Below are the code and all the weights of a small trained network. Each question names an input and a class and asks about switching units off, where a switched-off unit gives its printed mean instead of its output.

import numpy as np


def w(rows, s, z=0):
    codes = np.array(rows[::2]) - 128.0
    scale = np.full(codes.shape[1], s)
    scale[-1] = z or s
    return codes * scale


def f(y):
    return np.maximum(y, 0)


def log_softmax(a):
    a = a - a.max(-1, keepdims=True)
    return a - np.log(np.exp(a).sum(-1, keepdims=True))


def net(x, mask):
    res = np.array(x, float).reshape(1, 6) / 4 @ E
    y = f(res @ A[0][:, :-1].T + A[0][:, -1])
    res = res + np.where(mask, y, B[0][:, -1]) @ B[0][:, :-1]
    return log_softmax(res[-1] @ U[:, :-1].T + U[:, -1])


A, B = {}, {}
E = w([
[103,118,97,124,34,132,192,254],'x0',
[123,132,72,241,210,223,89,180],'x1',
[198,114,80,54,115,218,30,150],'x2',
[148,143,154,104,180,173,194,147],'x3',
[19,237,176,97,112,110,32,151],'x4',
[234,189,85,139,210,40,62,208],'x5',
],0.0074)
A[0] = w([
[76,152,128,124,123,181,211,114,163],'n1',
[177,186,93,121,148,69,127,193,192],'n2',
[46,149,97,107,81,217,138,92,155],'n3',
[97,209,146,195,105,74,177,131,205],'n4',
[97,166,58,109,18,140,189,255,122],'n5',
[57,81,101,150,129,172,113,85,117],'n6',
[112,175,162,225,181,62,230,131,172],'n7',
[138,160,185,96,163,143,107,10,239],'n8',
[117,163,133,121,117,139,84,100,160],'n9',
[178,72,108,183,97,103,157,114,121],'n10',
[171,132,180,113,201,185,206,176,144],'n11',
[80,98,105,83,114,162,137,99,2],'n12',
[70,73,101,191,155,186,99,164,14],'n13',
[71,111,115,139,215,190,154,171,84],'n14',
[172,87,38,156,123,154,201,86,74],'n15',
[88,77,160,117,109,192,139,150,86],'n16',
[118,142,146,229,140,181,85,119,47],'n17',
[84,82,97,179,142,132,83,161,37],'n18',
[145,130,75,90,77,164,109,132,151],'n19',
[111,105,130,134,52,175,170,108,98],'n20',
[82,111,110,129,77,164,125,30,147],'n21',
[127,142,156,87,85,116,140,143,97],'n22',
[141,139,117,53,111,207,77,164,152],'n23',
[196,120,139,46,135,191,93,161,126],'n24',
[149,144,133,74,123,114,138,78,62],'n25',
[119,136,121,152,104,146,161,169,102],'n26',
[65,201,145,136,145,136,121,123,117],'n27',
[119,123,98,80,160,168,90,112,153],'n28',
[135,51,71,197,168,161,105,158,121],'n29',
[25,241,118,86,135,154,96,176,154],'n30',
[182,124,113,116,143,196,103,110,96],'n31',
[182,76,174,36,83,72,147,100,78],'n32',
[139,116,117,62,72,66,137,128,115],'n33',
[149,52,89,108,168,124,130,89,184],'n34',
],0.0087,0.0017)
B[0] = w([
[129,108,108,133,138,67,63,137,206],'n1',
[174,41,114,170,124,41,41,153,220],'n2',
[165,79,105,136,141,85,129,145,220],'n3',
[64,91,99,103,112,76,128,92,211],'n4',
[130,254,83,218,219,140,150,42,255],'n5',
[177,104,132,171,148,81,96,131,190],'n6',
[38,80,116,53,152,80,129,105,240],'n7',
[156,185,113,203,137,139,119,124,230],'n8',
[146,154,76,104,107,164,195,106,175],'n9',
[148,182,116,53,33,179,162,117,184],'n10',
[154,122,177,145,90,89,98,86,203],'n11',
[158,45,139,133,165,98,79,181,171],'n12',
[81,146,229,122,143,158,103,182,191],'n13',
[112,122,201,116,130,116,118,142,193],'n14',
[176,165,89,74,58,161,163,142,205],'n15',
[189,102,111,171,142,86,84,145,185],'n16',
[118,179,194,136,114,180,138,165,191],'n17',
[110,133,177,89,108,175,104,155,167],'n18',
[29,117,85,84,177,156,148,96,181],'n19',
[160,112,142,142,158,82,103,128,199],'n20',
[145,97,105,156,148,81,124,143,212],'n21',
[145,170,162,164,118,140,121,165,177],'n22',
[78,120,104,48,148,109,122,90,213],'n23',
[52,64,101,88,140,98,136,120,209],'n24',
[83,164,206,190,144,183,102,172,169],'n25',
[125,158,131,124,149,155,130,117,166],'n26',
[191,134,106,71,56,131,242,107,192],'n27',
[69,131,95,131,114,103,164,72,179],'n28',
[107,162,173,109,77,126,96,116,203],'n29',
[232,108,125,117,8,130,223,127,247],'n30',
[73,144,125,166,102,118,109,125,184],'n31',
[68,179,190,179,91,183,69,185,222],'n32',
[102,164,155,136,158,175,95,200,202],'n33',
[124,170,114,123,74,132,182,76,186],'n34',
],0.0065,0.009)
U = w([
[71,153,227,130,108,156,102,205,39],'0',
[185,127,113,80,48,131,181,99,65],'1',
[10,77,84,74,151,109,131,77,80],'2',
[144,190,93,198,198,135,137,53,181],'3',
[193,50,115,151,154,80,76,169,95],'4',
[117,125,140,119,112,116,120,107,252],'5',
],0.012,0.0043)

Each question gives the input, the list of numbers given to net, and the class t.
The units are the neurons (one row each of A and B). Each row of codes is followed by its name. A weight is (code - 128) times the scale printed after its matrix; where a second scale follows, it is the last column's (A, B and U).
mask holds one flag per neuron, in row order. A switched-off neuron (its flag False) gives its mean, the last column of its row in B, instead of its output. The means were averaged over made-up inputs and are rounded, as every weight is.
A unit's drop is (log p(t) with every unit on - log p(t) with that unit switched off) / (log p(t) with every unit on - log p(t) with every unit switched off).
The circuit of an input: a set's keep is (log p(t) with only the set's units on - log p(t) with every unit switched off) / (log p(t) with every unit on - log p(t) with every unit switched off). Starting from the 12 units with the biggest drops (on a tie, the unit counted first), units are removed one at a time, each time the one whose removal leaves the highest keep (on an exact tie, the one counted first), for as long as the keep stays at least 0.8.
circuit, biggest first: the units of the circuit, biggest drop first
most important unit: the unit with the biggest drop
k most important neurons: the k neurons with the biggest drops, biggest first
drop when u is switched off: that unit's drop, to one decimal
input [-3,1,-7,-5,1,2], class 2: most important unit -> n7
input [-5,7,0,-1,4,5], class 0: circuit, biggest first -> (n5; n17)
input [-4,6,-6,5,-8,0], class 1: circuit, biggest first -> (n15; n10)
input [0,-6,-8,-6,0,6], class 2: 2 most important neurons -> (n7; n4)
input [-6,4,4,1,6,-1], class 1: 2 most important neurons -> (n30; n5)
input [-2,8,-5,-8,4,-6], class 0: 2 most important neurons -> (n13; n17)
input [-4,3,1,-4,6,-3], class 1: circuit, biggest first -> (n30; n27)
input [3,5,-8,4,3,0], class 2: 2 most important neurons -> (n7; n4)
input [-6,-8,1,4,1,6], class 0: circuit, biggest first -> (n32; n25)
input [-3,5,-4,-2,-6,-3], class 1: 3 most important neurons -> (n15; n10; n32)
input [3,0,-8,-4,6,-3], class 2: 3 most important neurons -> (n4; n7; n15)
input [4,5,-4,0,-6,5], class 1: 2 most important neurons -> (n10; n15)
input [8,1,-2,5,-6,-5], class 3: 2 most important neurons -> (n5; n30)
input [7,7,-8,1,-5,-3], class 2: circuit, biggest first -> (n7)
input [6,4,5,1,0,-5], class 3: 2 most important neurons -> (n5; n7)
input [-3,8,-7,-8,4,-5], class 0: 3 most important neurons -> (n17; n13; n18)
input [-7,-8,8,0,7,-3], class 0: 2 most important neurons -> (n32; n25)
input [8,7,4,0,1,-5], class 3: 2 most important neurons -> (n5; n32)
input [-5,3,-7,4,-6,3], class 2: 2 most important neurons -> (n7; n30)
input [-4,7,-8,-8,5,8], class 2: 3 most important neurons -> (n7; n4; n32)
input [-7,-5,-2,2,-6,-4], class 3: most important neuron -> (n8)
input [-4,1,-4,3,3,-7], class 4: drop when n5 is switched off -> 0.1
input [3,4,8,-4,0,8], class 2: drop when n19 is switched off -> 0.2
input [5,-1,-3,-6,-5,-8], class 4: drop when n20 is switched off -> 0.1
input [5,-5,-5,-4,1,-6], class 4: drop when n1 is switched off -> 0.1
